(in the rows, 128 means zero)
Rows lie near named flat spaces through zero. A row that begins with a name and a colon came from that space; any other row is followed by the name of its block's space that it lies nearest.
zr_mh: [138,182,123,124,124,124,118,137,136,104,126,93,129,158,121,96,173,135,101,133,202]
fh_lb: [136,142,161,176,145,149,118,106,136,105,104,146,129,154,128,141,162,166,165,75,103]
fh_lb: [128,153,93,83,122,62,164,180,124,154,130,82,118,145,80,51,114,101,71,160,133]
fq_mg: [172,139,150,171,73,125,187,157,106,103,116,146,94,138,108,145,107,133,140,99,95]
fh_lb: [121,124,111,84,140,107,128,164,146,123,137,119,134,127,115,64,130,137,118,138,106]
fq_mg: [111,87,133,97,150,146,128,128,179,106,135,154,141,102,131,73,96,148,147,108,59]
fh_lb: [157,132,140,166,116,125,162,128,114,144,117,129,97,125,140,173,118,133,165,105,107]
fj_bq: [155,155,159,174,73,106,109,113,68,128,129,152,107,141,100,162,153,107,101,105,148]
fj_bq: [138,131,154,147,134,148,116,71,165,134,133,131,108,101,150,127,109,122,141,83,136]
zr_mh: [135,130,148,151,108,99,79,165,64,165,152,142,120,150,108,124,120,127,86,122,69]
sb_hh: [140,133,134,108,134,131,83,127,145,151,165,114,110,98,168,106,121,130,127,119,137]
hz_bc: [128,153,130,145,131,151,99,131,126,155,151,89,126,144,151,131,98,119,80,144,164]
fj_bq: [111,137,127,171,180,128,126,153,103,159,100,108,148,189,120,152,141,163,139,127,77]
zr_mh: [101,91,104,78,122,78,178,97,134,94,87,173,148,102,65,111,165,100,154,137,124]
hz_bc: [156,165,147,139,116,97,115,83,134,145,129,117,91,111,127,120,159,109,132,86,173]
fq_mg: [148,116,123,124,114,134,181,158,149,124,131,122,106,113,138,117,81,133,146,124,93]
zr_mh: [131,100,124,145,135,144,149,156,116,160,135,125,120,124,153,165,74,135,145,139,70]
fq_mg: [134,177,137,129,120,100,93,121,113,108,121,120,131,158,97,94,201,132,103,113,181]
sb_hh: [119,109,114,122,123,124,217,100,166,112,93,129,125,114,96,121,83,100,134,128,124]
sb_hh: [122,95,135,113,130,153,120,83,165,136,147,143,121,74,159,134,83,109,140,117,124]
hz_bc: [112,110,114,114,149,98,150,137,127,148,113,128,134,131,103,112,120,124,133,133,85]
fj_bq: [120,127,121,109,131,128,124,141,139,114,131,126,139,132,119,97,130,132,115,136,127]
hz_bc: [167,156,139,168,96,109,144,122,90,157,127,117,86,126,140,185,137,113,142,114,157]
fh_lb: [123,135,133,157,110,144,131,106,103,112,113,138,140,144,119,177,141,116,117,140,168]
sb_hh: [106,108,145,135,147,134,80,103,116,117,121,168,154,132,119,137,165,145,144,110,98]
hz_bc: [91,105,85,101,149,103,145,156,92,150,112,120,163,147,105,153,137,113,116,194,127]
hz_bc: [127,127,127,146,132,122,140,126,114,149,120,123,124,136,124,151,116,121,127,130,117]
zr_mh: [129,110,128,136,139,138,120,159,114,148,139,130,128,131,149,145,107,146,142,134,78]
sb_hh: [117,99,123,105,152,140,116,107,157,145,140,132,128,91,159,129,108,127,153,127,113]
fh_lb: [118,98,150,90,123,172,112,108,205,59,147,168,143,91,131,44,99,145,127,93,97]
fj_bq: [153,180,155,166,134,145,133,111,163,103,114,104,111,156,129,99,149,153,132,77,155]
hz_bc: [110,106,114,128,138,122,150,135,110,128,107,141,147,139,111,154,131,128,140,149,105]
fj_bq: [129,123,104,117,155,133,166,140,152,150,122,95,120,119,157,143,108,133,159,145,131]
sb_hh: [122,99,135,122,130,144,104,113,131,139,146,148,129,99,152,145,107,125,139,126,106]
zr_mh: [136,139,114,154,126,147,176,147,128,154,125,85,115,144,145,161,72,116,112,154,142]
fq_mg: [113,116,126,154,146,120,164,90,123,142,91,136,134,135,108,169,126,115,150,121,116]
zr_mh: [154,163,145,127,104,108,104,73,141,141,143,116,92,95,138,120,149,96,118,97,202]
fq_mg: [123,95,98,80,87,111,111,191,60,92,142,174,154,117,124,167,187,134,146,194,137]
sb_hh: [97,131,116,140,150,147,110,111,111,130,114,119,163,157,127,167,147,124,111,162,167]
sb_hh: [149,128,121,135,104,136,146,168,108,140,145,115,110,124,152,155,99,127,128,149,126]
fh_lb: [124,121,147,151,89,105,149,96,100,110,105,168,130,135,66,133,125,96,99,110,115]
fh_lb: [119,134,111,95,146,60,118,145,117,188,138,101,117,128,96,69,118,103,88,135,101]
hz_bc: [126,116,104,129,111,113,165,158,77,110,101,146,143,144,111,191,169,130,158,168,138]
hz_bc: [141,135,147,171,117,157,158,142,127,87,105,144,131,159,119,144,131,158,148,105,103]
fq_mg: [143,105,158,153,95,171,121,128,130,104,148,164,119,110,148,145,86,137,133,106,91]
fq_mg: [128,107,141,124,109,143,122,124,130,87,128,170,138,116,121,126,139,139,144,115,108]
zr_mh: [133,146,108,115,130,116,156,137,134,127,118,102,123,133,127,127,143,122,131,146,169]
fj_bq: [149,159,140,154,123,136,134,139,128,107,118,119,119,153,130,129,156,152,141,107,141]
zr_mh: [133,128,140,148,117,143,149,159,127,101,121,138,133,155,110,110,109,148,118,117,86]
fh_lb: [135,136,115,123,135,140,135,152,131,128,132,108,127,133,153,141,134,142,143,146,145]
fh_lb: [119,116,89,79,113,102,145,172,109,139,142,113,135,118,121,119,118,105,103,189,147]
fj_bq: [160,116,101,94,99,117,161,167,122,148,155,112,92,80,173,158,105,114,159,162,147]
zr_mh: [123,92,148,144,117,148,150,118,139,104,119,171,133,118,112,126,89,134,140,101,60]
sb_hh: [172,136,122,142,113,143,182,181,129,109,123,118,98,127,166,163,133,165,195,124,116]
hz_bc: [126,79,108,74,110,143,102,162,122,135,176,146,130,72,176,141,97,122,138,174,115]
fq_mg: [136,138,120,94,129,101,112,191,129,132,151,113,123,137,119,56,128,146,106,132,92]
sb_hh: [125,131,124,100,144,100,110,131,143,148,140,117,122,118,122,78,129,125,117,119,114]
fj_bq: [141,145,137,139,107,127,123,143,110,102,125,138,128,145,116,127,157,139,125,121,138]
fq_mg: [110,94,141,138,119,132,126,101,107,90,103,191,154,126,99,160,160,133,155,117,99]
fj_bq: [152,158,135,135,138,133,143,117,173,147,137,86,94,118,154,98,101,128,129,100,148]
[153,148,144,146,95,142,141,118,136,106,132,128,108,123,133,130,122,123,123,109,159]  sb_hh
[146,143,121,95,111,94,122,135,128,123,138,126,109,106,127,103,165,122,138,126,159]  hz_bc
[140,122,166,163,120,168,100,139,134,112,145,150,124,137,142,116,98,158,125,88,69]  zr_mh
[135,143,119,125,157,96,116,137,126,194,140,87,104,126,145,118,117,123,127,125,116]  fh_lb
[100,104,101,104,141,129,121,146,112,145,134,123,153,129,131,143,115,117,112,178,128]  hz_bc
[121,112,100,120,147,118,161,175,109,145,116,116,136,143,132,152,124,142,153,162,95]  sb_hh
[141,133,127,119,124,150,153,116,171,111,132,115,114,106,151,115,107,128,141,119,153]  fq_mg
[118,131,118,138,109,145,134,119,113,143,137,110,135,132,130,158,87,92,78,167,173]  sb_hh
[144,173,142,129,118,117,120,108,147,87,115,124,121,141,109,90,189,138,129,96,183]  hz_bc
[140,130,131,125,118,114,182,116,159,104,106,133,113,120,101,97,119,123,143,101,117]  sb_hh
[110,135,103,78,165,135,100,118,174,140,147,89,139,109,161,90,134,125,120,153,180]  fq_mg
[121,149,141,114,145,140,93,91,173,105,132,121,136,125,130,76,153,135,117,101,165]  fq_mg
[95,97,114,122,120,111,120,140,84,166,138,135,150,135,97,139,79,88,65,174,99]  sb_hh
[115,120,144,144,100,127,119,81,103,97,110,172,146,129,91,155,155,106,115,122,152]  fj_bq
[116,136,146,162,126,176,125,106,147,105,124,125,145,152,123,125,93,128,90,120,139]  zr_mh
[164,163,144,150,109,135,136,135,135,112,130,116,100,133,144,128,146,144,145,100,153]  fj_bq
[107,131,121,114,169,116,76,126,123,160,136,114,144,138,137,115,154,137,122,135,125]  fh_lb
[116,144,129,115,141,116,157,70,183,108,102,117,130,123,94,76,131,106,114,102,166]  sb_hh
[156,155,145,111,128,119,58,142,137,147,174,112,100,108,167,85,150,146,125,102,138]  sb_hh
[120,148,110,87,133,107,112,140,139,108,131,113,141,135,112,78,170,129,109,145,171]  hz_bc
[118,90,102,120,129,121,159,157,97,155,125,135,133,118,136,180,102,119,149,170,94]  fq_mg
[129,139,109,124,139,78,138,166,87,162,116,111,124,154,105,132,156,129,129,146,110]  fh_lb
[134,108,126,165,84,159,193,135,100,108,112,146,129,133,121,201,79,108,125,154,129]  sb_hh
[119,123,130,150,117,116,128,177,79,140,127,135,142,171,92,126,105,131,85,145,70]  zr_mh
[115,134,95,96,142,110,142,202,117,124,127,101,150,164,109,88,137,146,106,173,114]  fj_bq
[112,123,142,149,151,127,143,74,149,119,93,144,138,135,101,128,138,126,144,94,115]  fq_mg
[164,134,153,143,121,135,95,160,123,141,159,132,97,117,167,122,125,162,156,92,82]  zr_mh

Each name stands for a flat space through zero: a line, a plane or more. A row that begins with a name and a colon came from that space; any other row is followed by the name of the space it lies nearest, among the names in its block.
fr-mc: [158,141,121,105,140,152,191,106,87,91,129,103,114,159,177,115,95,121,155,189,127]
fr-mc: [139,110,80,149,134,163,127,117,110,97,128,123,83,128,143,175,117,110,152,130,124]
rg-ds: [120,114,131,124,127,126,163,140,123,139,114,121,159,165,134,137,180,139,134,113,134]
qb-gs: [136,132,154,109,151,149,164,130,112,118,149,106,118,142,137,151,128,137,130,148,140]
fr-mc: [133,121,71,146,122,123,127,150,152,134,139,132,157,144,131,138,151,118,131,93,150]
ct-nb: [132,116,87,139,121,140,136,129,117,120,119,132,130,148,134,143,149,122,146,120,128]
ct-nb: [133,135,108,128,133,123,122,110,121,123,117,126,112,123,142,123,82,116,139,164,124]
qb-gs: [149,118,65,151,103,173,116,138,114,92,152,148,114,134,117,144,168,116,147,84,125]
rg-ds: [131,131,120,135,138,109,129,126,153,131,127,116,129,114,152,121,89,115,121,136,138]
rg-ds: [136,113,102,134,152,121,191,140,147,126,125,90,152,162,184,154,130,116,135,128,159]
rg-ds: [121,123,127,131,123,100,143,129,142,143,103,124,157,139,147,108,134,125,126,125,129]
fr-mc: [111,129,115,127,147,144,72,123,112,147,140,141,87,113,73,186,106,137,134,152,129]
fr-mc: [116,137,162,127,129,95,106,138,164,153,133,130,146,101,117,104,115,132,99,113,134]
qb-gs: [114,131,140,117,137,108,129,121,124,150,108,125,136,136,125,128,116,135,130,156,127]
fr-mc: [155,133,87,122,145,157,166,113,98,94,137,108,103,151,166,146,91,113,157,174,136]
qb-gs: [169,154,92,113,119,172,144,147,110,95,194,136,139,149,115,112,147,130,138,120,148]
ct-nb: [114,132,104,131,131,94,107,120,139,157,103,134,141,129,125,122,98,123,132,152,131]
ct-nb: [125,115,105,135,130,126,149,137,132,133,119,121,146,151,141,145,153,126,136,115,138]
qb-gs: [128,127,170,138,130,119,118,127,158,118,136,118,111,84,143,114,103,120,102,107,123]
ct-nb: [132,135,92,123,111,145,108,107,84,119,112,152,112,142,107,122,124,128,157,161,106]
ct-nb: [127,136,136,114,147,110,152,116,125,137,114,109,132,139,153,124,90,126,133,174,135]
fr-mc: [122,136,162,120,136,120,114,120,131,134,129,126,114,107,121,123,102,132,116,144,123]
qb-gs: [121,128,197,97,172,123,192,127,121,139,128,83,131,150,157,153,118,145,120,170,145]
rg-ds: [131,143,123,128,144,113,106,127,150,137,146,123,119,104,127,127,74,120,117,147,142]
rg-ds: [136,144,123,119,129,154,98,122,105,118,155,142,99,116,94,137,110,133,134,148,123]
ct-nb: [128,133,134,114,132,130,143,121,108,130,120,125,131,145,129,125,128,135,137,154,125]
qb-gs: [127,124,186,137,138,125,119,124,157,114,139,111,95,75,146,126,95,121,98,110,121]
rg-ds: [144,112,102,156,128,118,163,113,151,95,103,102,115,115,208,115,88,93,133,123,125]
ct-nb: [139,133,136,136,124,141,109,124,134,107,147,131,100,95,128,121,105,119,119,118,121]
rg-ds: [117,129,153,127,135,119,110,138,146,144,139,128,130,111,110,135,129,135,110,114,134]
fr-mc: [136,102,124,144,107,158,158,115,101,87,100,126,106,137,160,130,166,118,147,105,99]
qb-gs: [136,129,126,122,137,158,132,126,106,112,146,124,103,132,119,155,129,132,138,139,129]
[118,138,213,108,149,104,145,143,160,149,148,106,146,109,130,114,123,145,89,121,143]  ct-nb
[110,106,105,146,126,144,93,110,105,127,99,141,85,120,108,175,129,125,147,133,106]  qb-gs
[109,93,100,139,137,151,140,118,92,129,89,123,103,160,127,198,165,131,160,135,117]  qb-gs
[121,131,92,122,130,136,111,140,113,149,138,144,141,155,88,156,154,140,142,132,140]  fr-mc
[138,127,100,140,142,134,125,125,139,115,140,116,106,115,147,148,90,111,131,136,139]  fr-mc
[79,109,133,128,132,61,130,167,174,217,93,133,224,173,98,141,206,154,109,87,158]  ct-nb
[92,110,224,115,175,104,148,105,131,153,87,86,90,107,151,173,85,140,111,175,119]  qb-gs
[134,135,107,118,142,134,144,134,120,133,142,120,137,151,128,144,124,131,138,148,146]  rg-ds
[128,125,125,127,125,135,132,127,118,125,124,130,127,136,126,131,140,130,134,128,124]  fr-mc
[111,142,146,121,119,103,81,124,134,157,121,151,135,108,89,105,114,138,116,137,118]  ct-nb
[144,142,116,115,128,116,166,136,134,128,136,118,166,155,154,96,128,126,130,138,145]  fr-mc
[135,167,156,92,158,103,135,125,135,150,155,113,142,126,127,103,60,136,115,193,152]  fr-mc
[111,113,195,124,118,151,113,99,88,110,96,136,74,102,113,136,139,140,130,136,79]  fr-mc
[145,107,97,146,112,153,167,122,113,89,112,120,121,146,171,129,156,112,149,107,117]  fr-mc
[141,136,99,135,137,113,134,117,143,119,125,115,123,119,165,115,71,107,132,153,137]  rg-ds
[121,130,109,133,135,122,99,138,142,146,141,135,130,121,104,148,121,129,123,123,141]  fr-mc
[112,138,148,111,133,124,101,129,114,155,131,142,129,130,83,137,134,148,125,146,126]  fr-mc

Each name stands for a flat space through zero: a line, a plane or more. A row that begins with a name and a colon came from that space; any other row is followed by the name of the space it lies nearest, among the names in its block.
jd_rc: [163,132,116,111,134,115,122,148,119,143,174,145,115,158,136,140,141,150,106,124,113]
ht_zz: [135,95,171,133,132,144,129,99,137,158,133,128,115,145,135,153,90,132,149,154,126]
ht_zz: [147,85,138,138,127,169,123,95,98,121,138,124,129,97,83,150,105,92,131,133,109]
ht_zz: [138,91,179,130,121,142,128,100,154,145,138,137,84,144,109,128,126,171,150,148,146]
gp_pz: [94,138,169,68,82,123,122,120,93,98,117,117,128,80,70,95,165,199,120,93,157]
gn_lf: [102,145,118,119,154,147,127,133,194,94,111,169,110,124,169,158,204,183,161,154,105]
gp_pz: [103,133,141,116,131,43,120,120,134,133,146,143,87,152,114,134,124,96,70,82,120]
gp_pz: [98,123,158,107,98,149,100,105,111,152,145,110,132,133,118,126,106,104,137,123,126]
ht_zz: [157,99,151,104,134,110,128,108,93,134,158,124,137,131,130,162,115,116,88,122,99]
gp_pz: [135,90,142,146,152,132,132,106,147,149,126,129,138,134,164,177,98,101,132,152,111]
jd_rc: [154,150,139,121,121,155,100,120,154,112,136,164,96,128,100,115,145,170,129,143,125]
jd_rc: [159,175,76,141,135,122,127,164,118,88,105,157,133,85,78,106,127,144,104,107,138]
gn_lf: [154,92,80,159,131,116,119,151,120,146,152,134,129,99,90,142,109,97,93,94,147]
gn_lf: [108,138,136,90,94,141,55,84,140,81,143,124,152,93,136,115,198,77,61,107,90]
gn_lf: [121,115,108,149,110,136,152,141,93,131,128,84,136,133,109,77,133,97,146,116,154]
gp_pz: [117,169,153,117,110,107,112,127,152,118,67,120,172,96,152,100,103,161,107,131,167]
jd_rc: [82,119,176,124,96,157,96,87,156,140,126,119,100,138,115,106,129,116,156,137,139]
ht_zz: [161,162,114,127,126,140,120,142,127,110,142,158,94,137,87,102,140,160,128,129,126]
gn_lf: [133,107,98,149,138,135,139,146,113,142,128,126,141,105,111,149,101,113,136,118,137]
gn_lf: [109,118,156,78,131,98,163,127,66,142,154,100,142,159,155,154,131,135,130,118,98]
jd_rc: [128,122,114,145,125,142,132,127,137,101,103,123,135,95,112,108,151,129,131,127,144]
gp_pz: [121,73,169,134,129,117,117,85,156,131,127,132,109,113,121,153,129,118,108,127,131]
gn_lf: [99,123,99,118,116,85,117,152,140,138,175,127,96,157,132,110,191,117,100,85,135]
gp_pz: [153,77,167,122,123,148,128,84,123,99,115,119,141,83,111,138,144,140,109,139,126]
jd_rc: [168,113,135,120,124,170,140,123,121,87,108,123,152,85,120,114,172,190,135,151,137]
ht_zz: [140,129,138,117,150,93,131,111,116,119,121,129,155,126,161,165,106,94,85,127,93]
gn_lf: [116,137,95,152,133,121,109,119,140,98,130,144,104,116,94,118,146,61,104,104,108]
gn_lf: [158,125,143,122,151,125,132,119,149,113,124,158,117,126,138,158,136,166,120,148,111]
ht_zz: [165,80,174,146,132,86,134,88,143,139,132,104,124,158,160,118,117,98,78,140,134]
gp_pz: [69,161,138,112,114,110,109,123,117,153,158,141,73,173,92,123,104,86,145,100,109]
gn_lf: [87,167,130,133,148,82,140,127,125,138,131,151,76,176,110,139,87,81,138,111,99]
gp_pz: [115,188,136,111,118,135,130,135,118,102,83,131,146,108,116,100,112,160,144,133,138]
jd_rc: [125,118,130,132,103,150,99,120,155,127,146,129,104,130,111,96,166,135,128,125,146]
gn_lf: [153,117,137,129,148,149,149,110,111,100,109,131,144,106,127,152,124,132,136,151,102]
ht_zz: [116,186,119,131,137,137,144,147,125,131,132,144,87,186,123,103,120,133,178,145,112]
jd_rc: [140,154,144,127,114,145,114,128,124,140,97,123,161,109,126,116,71,146,134,143,152]
ht_zz: [129,113,125,125,125,122,126,125,122,122,128,120,142,110,128,132,137,120,110,117,130]
jd_rc: [107,152,81,118,143,104,143,169,136,103,126,145,127,116,137,134,185,155,126,104,124]
ht_zz: [157,93,156,126,138,124,124,89,118,110,130,135,128,106,111,158,116,109,93,130,103]
ht_zz: [157,155,114,118,133,145,99,145,144,125,121,168,144,94,120,155,108,172,115,134,128]
gp_pz: [138,123,120,142,133,160,134,145,155,142,97,119,172,110,175,136,120,167,158,161,155]
jd_rc: [83,138,98,142,151,95,158,139,122,104,98,129,127,111,123,143,133,88,134,104,115]
jd_rc: [153,94,131,148,153,111,158,132,122,164,117,100,176,143,196,162,81,108,125,152,131]
gp_pz: [95,159,116,121,140,138,143,160,130,157,115,134,141,145,159,153,98,154,181,142,130]
[183,131,151,138,128,172,120,105,140,98,102,146,129,99,102,116,118,168,132,164,132]  jd_rc
[99,119,116,91,108,158,124,158,96,156,162,125,136,114,110,150,142,175,163,110,137]  ht_zz
[104,136,144,81,97,98,85,122,141,135,169,122,124,149,155,113,184,134,80,101,125]  gn_lf
[127,161,107,146,125,155,124,143,140,123,119,135,118,138,119,99,128,128,159,141,135]  gp_pz
[127,128,127,135,122,120,132,121,93,127,123,114,133,118,95,119,92,86,117,111,126]  jd_rc
[104,126,128,144,128,67,112,128,176,138,138,148,74,150,115,115,140,112,94,96,149]  gp_pz
[87,119,134,116,134,85,133,132,134,149,156,146,78,155,111,152,132,124,128,97,121]  gp_pz
[88,154,145,122,120,133,125,135,156,138,93,136,129,119,134,126,110,167,163,136,155]  gp_pz
[133,146,145,120,108,116,93,102,149,104,138,131,107,142,123,86,164,109,87,121,122]  gn_lf
[152,102,148,113,136,126,141,104,98,105,126,122,145,104,122,151,131,127,105,130,105]  gp_pz
[139,128,144,117,105,108,104,126,127,151,149,120,127,141,126,108,115,130,95,114,148]  gn_lf
[84,122,128,146,114,128,124,125,144,140,99,102,146,115,140,111,115,98,143,122,157]  jd_rc
[104,146,120,139,137,108,145,138,114,136,88,114,163,112,140,137,75,101,134,122,137]  jd_rc
[117,155,141,118,117,145,117,124,134,115,103,137,132,108,113,117,119,155,143,135,137]  jd_rc
[94,194,111,167,142,115,109,133,178,119,61,168,114,108,105,123,60,98,141,127,142]  jd_rc
[173,120,145,141,116,118,127,126,139,140,154,125,90,172,117,79,138,148,114,137,152]  ht_zz
[129,135,130,121,136,73,128,130,128,130,128,130,132,136,144,136,118,112,82,107,124]  gp_pz
[111,130,132,103,122,119,106,137,148,147,144,139,133,129,153,151,141,155,118,121,130]  gn_lf
[152,158,99,137,110,134,127,161,121,132,155,125,100,163,104,64,153,146,136,122,151]  ht_zz
[94,128,110,131,166,92,177,152,129,130,88,115,172,123,198,175,123,128,146,133,120]  jd_rc

Each name stands for a flat space through zero: a line, a plane or more. A row that begins with a name and a colon came from that space; any other row is followed by the name of the space it lies nearest, among the names in its block.
hs-jr: [103,147,107,153,121,138,125,147,118,110,167,193,150,104,213,169,123,148,97,161,169]
pm-zt: [101,125,132,143,160,160,163,141,111,146,145,137,93,131,132,119,120,107,127,123,136]
rf-mt: [188,131,125,153,110,121,100,111,139,117,113,94,125,156,137,84,139,136,144,146,144]
hs-jr: [178,121,138,125,142,149,139,125,187,98,149,107,97,141,143,54,150,127,133,164,156]
pm-zt: [128,108,117,119,112,100,111,102,126,117,117,102,135,129,117,130,135,131,129,117,133]
pm-zt: [179,170,164,119,89,123,117,157,154,112,141,162,158,141,173,122,120,169,110,174,119]
pm-zt: [121,104,88,124,130,105,98,95,122,118,119,115,132,116,125,143,132,119,142,123,140]
hd-ql: [97,121,76,152,128,146,111,121,150,98,131,117,150,81,169,135,175,117,115,124,180]
hs-jr: [187,123,115,140,166,117,100,110,123,147,115,147,110,159,84,124,91,123,182,146,104]
rf-mt: [89,102,135,100,138,105,143,118,122,134,120,126,139,115,68,160,125,129,123,86,105]
rf-mt: [117,119,149,87,128,121,148,126,123,135,140,122,98,140,127,117,110,119,126,135,107]
hd-ql: [126,135,103,165,128,132,106,124,104,140,106,124,144,123,125,146,132,122,140,113,134]
hd-ql: [103,85,123,91,126,100,140,98,150,96,148,108,118,116,123,121,143,131,109,121,151]
hs-jr: [138,102,144,111,137,104,136,115,169,106,125,122,150,123,65,126,145,150,122,104,126]
hs-jr: [114,142,131,144,115,150,149,147,136,102,173,156,122,119,217,116,139,142,89,164,178]
rf-mt: [161,168,127,163,111,152,106,155,146,127,108,131,164,121,145,121,150,139,130,137,131]
pm-zt: [109,157,141,146,169,186,164,174,125,157,141,167,109,120,132,130,118,108,131,132,116]
hs-jr: [64,150,88,119,102,134,97,140,92,150,92,120,170,79,142,194,140,103,127,96,103]
hd-ql: [113,121,134,107,119,129,143,127,137,113,151,123,111,125,163,113,133,127,109,143,143]
hd-ql: [121,78,136,102,129,71,130,82,106,129,120,104,115,151,65,138,109,135,135,96,114]
hs-jr: [69,138,114,127,107,114,118,135,80,149,110,142,165,102,127,198,120,127,114,93,108]
pm-zt: [123,194,123,118,120,165,108,187,139,146,120,186,174,90,164,176,121,128,130,153,88]
hd-ql: [133,156,105,170,135,156,108,144,107,149,108,135,138,122,141,139,129,113,146,128,127]
rf-mt: [167,179,166,115,89,150,126,168,153,129,123,124,142,137,166,98,135,141,118,160,105]
hs-jr: [122,108,141,115,130,105,136,120,152,113,125,128,153,119,79,141,141,149,116,102,125]
pm-zt: [93,149,110,113,110,136,116,143,107,135,132,147,139,103,179,164,121,118,119,141,120]
pm-zt: [125,127,148,139,147,147,156,139,129,139,132,126,111,138,106,111,128,123,127,116,126]
rf-mt: [80,109,113,130,145,118,137,124,119,126,132,152,151,100,102,177,131,132,115,96,134]
rf-mt: [150,156,120,150,132,162,121,147,128,134,134,136,113,133,175,107,126,116,138,161,137]
rf-mt: [171,126,114,160,123,123,102,110,133,121,111,102,130,145,125,101,139,131,146,133,145]
hd-ql: [110,110,67,162,154,134,97,105,119,132,102,113,140,101,104,150,147,102,155,100,147]
hd-ql: [107,95,148,109,90,76,140,94,88,120,139,100,111,157,139,128,113,144,102,116,138]
[179,124,104,143,144,119,100,113,151,105,146,160,127,136,153,120,118,143,146,173,153]  pm-zt
[198,106,113,167,94,88,90,81,139,85,132,95,130,164,164,82,144,161,127,157,188]  rf-mt
[131,111,178,112,81,68,142,105,76,136,131,112,118,179,119,131,94,161,105,115,112]  hd-ql
[129,121,124,94,118,147,127,127,193,104,107,59,133,99,108,79,186,108,126,113,129]  hs-jr
[140,144,131,127,122,132,121,141,136,126,130,145,140,125,142,133,125,136,127,143,123]  pm-zt
[146,113,163,120,94,75,126,117,157,97,121,131,186,131,79,146,145,187,97,101,129]  hd-ql
[168,114,94,150,168,128,102,109,154,117,128,147,127,127,106,123,126,126,162,144,144]  pm-zt
[150,124,91,137,156,115,95,123,165,103,138,189,171,100,117,171,127,151,141,147,141]  hs-jr
[136,135,135,129,108,121,126,132,135,111,143,139,138,129,164,125,132,147,109,147,145]  rf-mt
[140,176,123,152,134,182,126,172,142,137,131,153,134,113,175,119,136,117,132,157,129]  hd-ql
[86,95,118,117,137,103,142,109,115,114,153,149,127,116,130,159,121,137,108,117,149]  rf-mt
[104,158,78,126,149,156,93,151,129,146,110,167,160,78,137,185,126,102,154,133,103]  pm-zt
[172,114,127,112,85,74,88,96,149,96,114,104,160,139,122,122,138,161,126,136,132]  pm-zt
[178,149,105,114,94,96,66,122,157,101,119,152,180,116,159,152,128,158,137,168,123]  pm-zt
[98,137,52,216,186,179,109,137,105,142,126,174,142,88,147,171,139,100,150,118,173]  rf-mt
[136,101,111,118,100,85,105,88,118,102,138,109,123,139,160,124,126,140,121,142,155]  pm-zt
[129,145,124,159,108,130,116,134,105,135,117,128,145,131,149,139,131,135,122,124,136]  hd-ql
[131,148,189,68,86,112,146,154,152,128,118,116,153,130,103,126,130,151,103,119,77]  rf-mt
[172,117,137,123,116,111,115,105,133,125,115,86,108,160,113,85,127,127,146,135,123]  rf-mt
[98,106,122,115,104,111,137,109,121,105,149,108,117,123,171,121,140,130,99,130,161]  hd-ql
